Here is a tiny trained network, its code and every weight. The questions are about switching its units off for an input and a class, where a switched-off unit gives its printed mean instead of its output.

import numpy as np


def w(rows, s, z=0):
    codes = np.array(rows[::2]) - 128.0
    scale = np.full(codes.shape[1], s)
    scale[-1] = z or s
    return codes * scale


def norm(h):
    return h / np.sqrt((h * h).mean(-1, keepdims=True) + 1e-5)


def f(y):
    return np.maximum(y, 0)


def log_softmax(a):
    a = a - a.max(-1, keepdims=True)
    return a - np.log(np.exp(a).sum(-1, keepdims=True))


def net(x, mask):
    res = np.array(x, float).reshape(1, 8) / 4 @ E
    u = 0
    for l in range(3):
        y = f(norm(res) @ A[l][:, :-1].T + A[l][:, -1])
        res = res + np.where(mask[u : u + 8], y, B[l][:, -1]) @ B[l][:, :-1]
        u += 8
    return log_softmax(norm(res)[-1] @ U[:, :-1].T + U[:, -1])


A, B = {}, {}
E = w([
[129,127,125],'x0',
[132,129,127],'x1',
[84,254,167],'x2',
[44,130,144],'x3',
[130,128,129],'x4',
[92,140,19],'x5',
[129,127,129],'x6',
[128,129,127],'x7',
],0.0084)
A[0] = w([
[169,86,135,71],'L0N1',
[164,76,33,2],'L0N2',
[147,177,122,56],'L0N3',
[105,86,43,76],'L0N4',
[143,18,20,110],'L0N5',
[2,168,119,75],'L0N6',
[214,46,137,150],'L0N7',
[50,209,128,188],'L0N8',
],0.0086,0.0053)
B[0] = w([
[137,108,232,152],'L0N1',
[66,179,65,157],'L0N2',
[179,145,102,135],'L0N3',
[197,165,61,171],'L0N4',
[138,48,119,232],'L0N5',
[179,94,104,198],'L0N6',
[65,91,254,236],'L0N7',
[108,124,215,254],'L0N8',
],0.0062,0.0053)
A[1] = w([
[131,232,42,132],'L1N1',
[175,69,53,67],'L1N2',
[66,189,99,116],'L1N3',
[1,62,78,168],'L1N4',
[214,80,106,134],'L1N5',
[116,245,50,182],'L1N6',
[68,76,190,92],'L1N7',
[111,146,84,1],'L1N8',
],0.0091,0.0045)
B[1] = w([
[131,62,254,199],'L1N1',
[116,134,66,182],'L1N2',
[88,8,127,186],'L1N3',
[156,210,41,254],'L1N4',
[111,110,125,195],'L1N5',
[169,17,247,230],'L1N6',
[56,103,168,238],'L1N7',
[43,122,169,130],'L1N8',
],0.0079,0.0043)
A[2] = w([
[224,99,41,79],'L2N1',
[150,254,161,199],'L2N2',
[124,180,209,209],'L2N3',
[108,85,149,131],'L2N4',
[113,187,86,3],'L2N5',
[178,55,144,69],'L2N6',
[215,200,123,189],'L2N7',
[122,172,21,184],'L2N8',
],0.012,0.0051)
B[2] = w([
[106,101,29,166],'L2N1',
[216,138,6,179],'L2N2',
[167,196,17,255],'L2N3',
[40,151,224,193],'L2N4',
[99,59,254,129],'L2N5',
[128,110,146,177],'L2N6',
[194,51,15,146],'L2N7',
[168,74,37,172],'L2N8',
],0.0072,0.0084)
U = w([
[207,80,209,128],'0',
[248,136,17,202],'1',
[45,92,143,85],'2',
[169,198,87,5],'3',
[103,102,24,40],'4',
],0.012,0.0016)

Each question gives the input, the list of numbers given to net, and the class t.
The units are the neurons (one row each of A and B). Each row of codes is followed by its name. A weight is (code - 128) times the scale printed after its matrix; where a second scale follows, it is the last column's (A, B and U).
mask holds one flag per neuron, layer by layer. A switched-off neuron (its flag False) gives its mean, the last column of its row in B, instead of its output. The means were averaged over made-up inputs and are rounded, as every weight is.
A unit's drop is (log p(t) with every unit on - log p(t) with that unit switched off) / (log p(t) with every unit on - log p(t) with every unit switched off).
The circuit of an input: a set's keep is (log p(t) with only the set's units on - log p(t) with every unit switched off) / (log p(t) with every unit on - log p(t) with every unit switched off). Starting from the 12 units with the biggest drops (on a tie, the unit counted first), units are removed one at a time, each time the one whose removal leaves the highest keep (on an exact tie, the one counted first), for as long as the keep stays at least 0.8.
units of the circuit, in order: the units of the circuit, biggest drop first
k most important neurons: the k neurons with the biggest drops, biggest first
k most important neurons of layer l: the k neurons of layer l with the biggest drops, biggest first
drop when u is switched off: that unit's drop, to one decimal
input [-1,-4,-1,7,-2,7,3,1], class 1: units of the circuit, in order => [L1N4; L2N8]
input [7,5,8,0,-6,-6,-2,7], class 1: units of the circuit, in order => [L2N2; L0N7]
input [-7,-1,3,5,7,-5,-3,7], class 3: 2 most important neurons of layer 0 => [L0N7; L0N5]
input [-3,8,8,-4,5,-2,-2,-2], class 1: units of the circuit, in order => [L2N2]
input [3,8,-6,-8,0,-1,-7,5], class 0: units of the circuit, in order => [L0N7; L2N3]
input [-2,-4,7,-2,-1,-8,3,-7], class 1: units of the circuit, in order => [L2N2; L0N7]
input [-1,5,7,8,-4,-4,-2,1], class 3: 2 most important neurons of layer 2 => [L2N3; L2N2]
input [4,-8,-3,6,-2,8,0,0], class 1: units of the circuit, in order => [L1N4; L2N8]
input [-5,4,-4,7,2,4,5,-4], class 1: units of the circuit, in order => [L1N4; L0N4]
input [-6,-7,3,-8,7,8,1,-3], class 0: 2 most important neurons => [L1N1; L1N6]
input [3,-2,1,8,-4,-2,-3,-2], class 3: 3 most important neurons => [L1N6; L1N4; L2N3]
input [2,-5,-2,1,1,-3,3,0], class 2: 2 most important neurons => [L1N6; L1N7]
input [-8,-8,8,3,7,8,3,7], class 2: 2 most important neurons => [L1N3; L1N6]
input [0,1,7,-5,-5,-3,-7,4], class 1: 2 most important neurons of layer 2 => [L2N2; L2N7]
input [-2,-7,-3,1,5,0,-7,2], class 2: most important neuron => [L0N7]
input [-8,7,-3,1,4,-5,1,-5], class 2: 2 most important neurons of layer 1 => [L1N7; L1N6]
input [6,8,2,6,-8,-5,-3,-8], class 3: 2 most important neurons of layer 1 => [L1N6; L1N3]
input [5,3,-3,-6,-3,2,6,3], class 4: 2 most important neurons of layer 1 => [L1N6; L1N5]
input [-3,7,5,6,-3,-5,1,-5], class 3: drop when L1N6 is switched off => 0.2
input [5,-7,-4,3,0,-2,7,5], class 2: drop when L1N7 is switched off => 0.1
input [8,-7,8,-8,8,5,-1,7], class 0: drop when L1N6 is switched off => 0.8
